Below are the code and all the weights of a small trained network. Each question names an input and a target symbol and asks about switching units off, where a switched-off unit gives its printed mean instead of its output.

import numpy as np


def w(rows, s, z=0):
    codes = np.array(rows[::2]) - 128.0
    scale = np.full(codes.shape[1], s)
    scale[-1] = z or s
    return codes * scale


def f(y):
    return y / 2 * (1 + np.tanh(0.7978845608 * (y + 0.044715 * y**3)))


def softmax(a):
    e = np.exp(a - a.max(-1, keepdims=True))
    return e / e.sum(-1, keepdims=True)


def log_softmax(a):
    a = a - a.max(-1, keepdims=True)
    return a - np.log(np.exp(a).sum(-1, keepdims=True))


def net(x, mask):
    ids = ['αβγδζηθλμξστφψω'.index(c) for c in x.split()]
    T = len(ids)
    res = E[ids] + P[:T]
    q, k, v = (res @ M[0].T for M in (Q, K, V))
    z = softmax(np.where(np.tri(T) > 0, q @ k.T / 3**0.5, -1e9)) @ v
    res = res + np.where(mask[0], z, O[0][:, -1]) @ O[0][:, :-1]
    y = f(res @ A[0][:, :-1].T + A[0][:, -1])
    res = res + np.where(mask[1:13], y, B[0][:, -1]) @ B[0][:, :-1]
    return log_softmax(res[-1] @ U[:, :-1].T + U[:, -1])


Q, K, V, O, A, B = {}, {}, {}, {}, {}, {}
E = w([
[114,118,57,106],'α',
[107,128,122,34],'β',
[71,84,117,182],'γ',
[139,103,111,218],'δ',
[116,188,153,158],'ζ',
[114,193,150,157],'η',
[114,185,147,156],'θ',
[107,186,149,158],'λ',
[177,147,139,44],'μ',
[113,184,149,152],'ξ',
[109,160,175,142],'σ',
[220,134,160,115],'τ',
[104,141,210,131],'φ',
[128,180,135,149],'ψ',
[79,250,74,187],'ω',
],0.021)
P = w([
[136,254,48,139],'0',
[105,214,84,147],'1',
[93,195,123,139],'2',
[84,181,134,132],'3',
[91,172,138,125],'4',
[82,154,153,122],'5',
[96,144,143,121],'6',
[93,131,160,112],'7',
[120,132,132,113],'8',
[111,94,173,89],'9',
[115,124,142,116],'10',
[119,106,134,104],'11',
[115,173,133,141],'12',
],0.0083)
Q[0] = w([
[103,170,134,98],'head 0',
[26,254,166,64],'head 0',
[122,181,161,191],'head 0',
],0.013)
K[0] = w([
[189,91,114,116],'head 0',
[183,32,138,98],'head 0',
[118,2,97,125],'head 0',
],0.014)
V[0] = w([
[184,100,100,207],'head 0',
[77,108,168,254],'head 0',
[218,197,230,151],'head 0',
],0.0096)
O[0] = w([
[172,75,128,255,83],'head 0',
[68,174,170,234,108],'head 0',
[241,210,80,176,254],'head 0',
],0.0088,0.0046)
A[0] = w([
[169,95,30,163,222],'neuron 0',
[125,146,55,169,124],'neuron 1',
[254,87,217,141,174],'neuron 2',
[191,207,155,147,127],'neuron 3',
[96,163,163,180,85],'neuron 4',
[129,53,240,109,95],'neuron 5',
[109,80,28,113,144],'neuron 6',
[90,208,68,137,154],'neuron 7',
[175,109,120,4,64],'neuron 8',
[171,142,67,108,254],'neuron 9',
[112,101,160,208,128],'neuron 10',
[156,64,127,219,138],'neuron 11',
],0.0083,0.0061)
B[0] = w([
[34,125,163,144,182],'neuron 0',
[126,95,154,40,173],'neuron 1',
[73,114,2,157,177],'neuron 2',
[112,72,77,131,254],'neuron 3',
[87,154,66,78,182],'neuron 4',
[147,143,19,127,132],'neuron 5',
[94,193,111,166,136],'neuron 6',
[200,64,96,84,235],'neuron 7',
[151,153,188,180,197],'neuron 8',
[93,29,210,150,238],'neuron 9',
[193,220,137,152,170],'neuron 10',
[176,241,190,96,153],'neuron 11',
],0.0059,0.0096)
U = w([
[1,18,153,122,251],'α',
[121,125,193,61,189],'β',
[23,87,190,195,197],'γ',
[176,156,205,182,140],'δ',
[153,151,102,112,103],'ζ',
[154,159,91,108,127],'η',
[145,146,110,113,61],'θ',
[134,159,102,103,17],'λ',
[240,96,227,119,149],'μ',
[137,140,118,113,39],'ξ',
[136,138,127,118,39],'σ',
[149,51,136,191,255],'τ',
[133,137,130,121,69],'φ',
[148,103,155,147,133],'ψ',
[89,215,44,55,97],'ω',
],0.0086,0.0037)

Each question gives the input, a string of symbols that net reads in full, and the target symbol t.
The units are the heads (3 rows each of Q, K, V and O) and the neurons (one row each of A and B). Each row of codes is followed by its name. A weight is (code - 128) times the scale printed after its matrix; where a second scale follows, it is the last column's (O, A, B and U).
mask holds one flag per unit, heads first, then neurons. A switched-off unit (its flag False) gives its mean, the last column of its rows in O or B, instead of its output. The means were averaged over made-up inputs and are rounded, as every weight is.
A unit's drop is (log p(t) with every unit on - log p(t) with that unit switched off) / (log p(t) with every unit on - log p(t) with every unit switched off).
The circuit of an input: a set's keep is (log p(t) with only the set's units on - log p(t) with every unit switched off) / (log p(t) with every unit on - log p(t) with every unit switched off). Starting from the 12 units with the biggest drops (on a tie, the unit counted first), units are removed one at a time, each time the one whose removal leaves the highest keep (on an exact tie, the one counted first), for as long as the keep stays at least 0.8.
units of the circuit, in order: the units of the circuit, biggest drop first
most important unit: the unit with the biggest drop
top k neurons: the k neurons with the biggest drops, biggest first
drop when u is switched off: that unit's drop, to one decimal
input ψ φ ω σ α ψ, target α: top 2 neurons => (neuron 10; neuron 11)
input η ω δ, target δ: units of the circuit, in order => (head 0; neuron 11; neuron 10)
input ζ η λ γ φ, target γ: units of the circuit, in order => (head 0)
input ψ σ δ ζ μ ζ ψ δ α, target α: units of the circuit, in order => (neuron 0; neuron 9)
input η μ φ, target μ: top 2 neurons => (neuron 8; neuron 4)
input ω ψ η δ θ, target δ: units of the circuit, in order => (head 0; neuron 10)
input η η η ξ τ θ ψ η τ η ζ, target τ: top 2 neurons => (neuron 9; neuron 3)
input ζ μ ζ λ ζ, target μ: top 4 neurons => (neuron 8; neuron 9; neuron 4; neuron 2)
input μ θ σ θ, target μ: units of the circuit, in order => (head 0; neuron 8; neuron 9)
input η β ψ, target β: units of the circuit, in order => (head 0; neuron 8)
input λ β ζ ω θ δ θ, target δ: units of the circuit, in order => (head 0; neuron 10; neuron 11)
input δ ψ δ φ ψ, target δ: units of the circuit, in order => (head 0; neuron 10)
input ζ ω ζ α ζ θ α ζ η, target α: top 2 neurons => (neuron 10; neuron 11)
input η γ ψ σ θ ω ω μ ψ η, target μ: most important unit => head 0
input ψ ξ ψ δ λ λ, target δ: top 3 neurons => (neuron 10; neuron 11; neuron 2)
input φ σ ξ ζ β θ θ α η ζ, target α: drop when head 0 is switched off => 1.0
input η ξ θ γ λ ψ γ θ θ, target γ: drop when head 0 is switched off => 1.1
input μ α ψ ψ η η β ζ, target β: drop when neuron 2 is switched off => 0.1
input ζ γ η γ ψ, target γ: drop when neuron 7 is switched off => 0.0
input ψ σ ξ ζ θ φ α γ ξ, target γ: top neuron => (neuron 7)
input ω γ φ α φ, target α: top 2 neurons => (neuron 11; neuron 8)
input ζ ω α δ β α ζ θ, target α: top 2 neurons => (neuron 10; neuron 11)
input ω η θ ζ φ η μ φ θ, target μ: top 3 neurons => (neuron 8; neuron 9; neuron 4)
